Below are the code and all the weights of a small trained network. Each question names an input and a target symbol and asks about switching units off, where a switched-off unit gives its printed mean instead of its output.

import numpy as np


def w(rows, s, z=0):
    codes = np.array(rows[::2]) - 128.0
    scale = np.full(codes.shape[1], s)
    scale[-1] = z or s
    return codes * scale


def f(y):
    return np.maximum(y, 0)


def softmax(a):
    e = np.exp(a - a.max(-1, keepdims=True))
    return e / e.sum(-1, keepdims=True)


def log_softmax(a):
    a = a - a.max(-1, keepdims=True)
    return a - np.log(np.exp(a).sum(-1, keepdims=True))


def net(x, mask):
    ids = ['Ωβεζθξστφ'.index(c) for c in x.split()]
    T = len(ids)
    res = E[ids] + P[:T]
    q, k, v = (res @ M[0].T for M in (Q, K, V))
    z = softmax(np.where(np.tri(T) > 0, q @ k.T / 2**0.5, -1e9)) @ v
    res = res + np.where(mask[0], z, O[0][:, -1]) @ O[0][:, :-1]
    y = f(res @ A[0][:, :-1].T + A[0][:, -1])
    res = res + np.where(mask[1:17], y, B[0][:, -1]) @ B[0][:, :-1]
    return log_softmax(res[-1] @ U[:, :-1].T + U[:, -1])


Q, K, V, O, A, B = {}, {}, {}, {}, {}, {}
E = w([
[85,147,68,51,126],'Ω',
[154,24,140,121,204],'β',
[47,50,182,46,117],'ε',
[99,142,61,111,47],'ζ',
[16,93,124,129,85],'θ',
[102,54,76,181,171],'ξ',
[96,98,89,46,201],'σ',
[131,79,163,95,4],'τ',
[201,150,109,58,86],'φ',
],0.019)
P = w([
[92,32,4,141,121],'0',
[143,181,149,101,136],'1',
[137,162,137,114,133],'2',
[131,154,134,104,125],'3',
[133,146,129,97,129],'4',
[130,138,118,102,117],'5',
[131,131,118,102,114],'6',
[129,128,110,95,119],'7',
[127,124,102,93,106],'8',
[135,124,103,95,112],'9',
],0.013)
Q[0] = w([
[239,73,14,57,112],'head 1',
[76,3,37,48,90],'head 1',
],0.0057)
K[0] = w([
[105,103,101,129,115],'head 1',
[136,41,6,87,108],'head 1',
],0.011)
V[0] = w([
[39,115,122,175,205],'head 1',
[89,90,149,152,2],'head 1',
],0.0092)
O[0] = w([
[137,209,157,173,254,119],'head 1',
[122,216,210,126,58,254],'head 1',
],0.014,0.0076)
A[0] = w([
[205,70,90,218,201,206],'neuron 1',
[50,118,82,121,174,100],'neuron 2',
[44,103,206,118,85,180],'neuron 3',
[35,90,134,116,149,124],'neuron 4',
[124,227,95,1,147,186],'neuron 5',
[178,125,110,94,168,156],'neuron 6',
[105,128,184,76,127,67],'neuron 7',
[202,79,93,126,113,106],'neuron 8',
[137,44,126,77,91,113],'neuron 9',
[162,76,184,134,120,83],'neuron 10',
[190,56,169,204,126,253],'neuron 11',
[229,59,79,104,155,51],'neuron 12',
[126,103,141,97,54,118],'neuron 13',
[245,158,120,108,115,83],'neuron 14',
[43,121,67,103,110,113],'neuron 15',
[206,58,202,72,131,109],'neuron 16',
],0.0094,0.0049)
B[0] = w([
[71,130,137,90,50,148],'neuron 1',
[220,125,129,107,159,145],'neuron 2',
[223,159,92,137,166,229],'neuron 3',
[52,139,199,158,131,157],'neuron 4',
[97,50,65,155,115,250],'neuron 5',
[85,26,185,157,80,145],'neuron 6',
[107,151,182,90,144,171],'neuron 7',
[83,145,187,167,94,157],'neuron 8',
[58,84,170,194,62,212],'neuron 9',
[95,73,96,33,98,138],'neuron 10',
[255,89,74,159,69,141],'neuron 11',
[145,95,150,61,178,148],'neuron 12',
[189,136,144,175,232,240],'neuron 13',
[49,82,143,185,73,179],'neuron 14',
[114,181,127,83,61,180],'neuron 15',
[135,213,101,95,118,168],'neuron 16',
],0.0068,0.016)
U = w([
[118,174,37,62,126,179],'Ω',
[170,103,135,106,160,124],'β',
[93,152,165,67,133,3],'ε',
[153,204,22,123,105,101],'ζ',
[55,191,149,173,118,63],'θ',
[155,106,99,255,174,215],'ξ',
[104,129,105,49,151,115],'σ',
[194,164,112,123,117,113],'τ',
[94,123,125,138,84,170],'φ',
],0.0087,0.0046)

Each question gives the input, a string of symbols that net reads in full, and the target symbol t.
The units are the heads (2 rows each of Q, K, V and O) and the neurons (one row each of A and B). Each row of codes is followed by its name. A weight is (code - 128) times the scale printed after its matrix; where a second scale follows, it is the last column's (O, A, B and U).
mask holds one flag per unit, heads first, then neurons. A switched-off unit (its flag False) gives its mean, the last column of its rows in O or B, instead of its output. The means were averaged over made-up inputs and are rounded, as every weight is.
A unit's drop is (log p(t) with every unit on - log p(t) with that unit switched off) / (log p(t) with every unit on - log p(t) with every unit switched off).
The circuit of an input: a set's keep is (log p(t) with only the set's units on - log p(t) with every unit switched off) / (log p(t) with every unit on - log p(t) with every unit switched off). Starting from the 12 units with the biggest drops (on a tie, the unit counted first), units are removed one at a time, each time the one whose removal leaves the highest keep (on an exact tie, the one counted first), for as long as the keep stays at least 0.8.
units of the circuit, in order: the units of the circuit, biggest drop first
k most important neurons: the k neurons with the biggest drops, biggest first
drop when u is switched off: that unit's drop, to one decimal
input τ θ φ φ θ, target τ: 3 most important neurons => (neuron 3; neuron 13; neuron 14)
input β φ θ φ ζ Ω ξ ζ, target Ω: units of the circuit, in order => (neuron 13; neuron 9; head 1)
input ξ θ β ε β τ, target ξ: units of the circuit, in order => (head 1)
input φ Ω φ θ φ φ, target φ: 4 most important neurons => (neuron 9; neuron 14; neuron 3; neuron 8)
input ξ φ φ, target ξ: 2 most important neurons => (neuron 15; neuron 5)
input τ Ω φ θ φ φ τ, target τ: units of the circuit, in order => (neuron 3; neuron 13; head 1)
input φ φ φ, target φ: units of the circuit, in order => (head 1; neuron 9)
input θ β ξ ζ σ, target θ: 2 most important neurons => (neuron 3; neuron 13)
input φ θ ξ, target φ: 2 most important neurons => (neuron 13; neuron 3)
input σ φ φ φ σ, target σ: 2 most important neurons => (neuron 1; neuron 13)
input Ω ξ θ τ ζ, target Ω: 2 most important neurons => (neuron 9; neuron 13)
input τ φ τ θ ξ Ω θ β φ ε, target τ: units of the circuit, in order => (neuron 3; head 1)
input ξ σ Ω ε θ ξ σ ε σ ζ, target ξ: 2 most important neurons => (neuron 15; neuron 16)
input φ τ τ φ Ω ζ φ β, target φ: units of the circuit, in order => (head 1)
input ξ ζ ζ ε θ τ θ φ φ τ, target ξ: drop when head 1 is switched off => 0.6
input τ θ Ω ξ, target τ: drop when neuron 5 is switched off => 0.2
input φ φ σ ξ ξ, target φ: drop when head 1 is switched off => 0.9
input ξ φ ξ θ β β σ, target ξ: 3 most important neurons => (neuron 5; neuron 15; neuron 6)
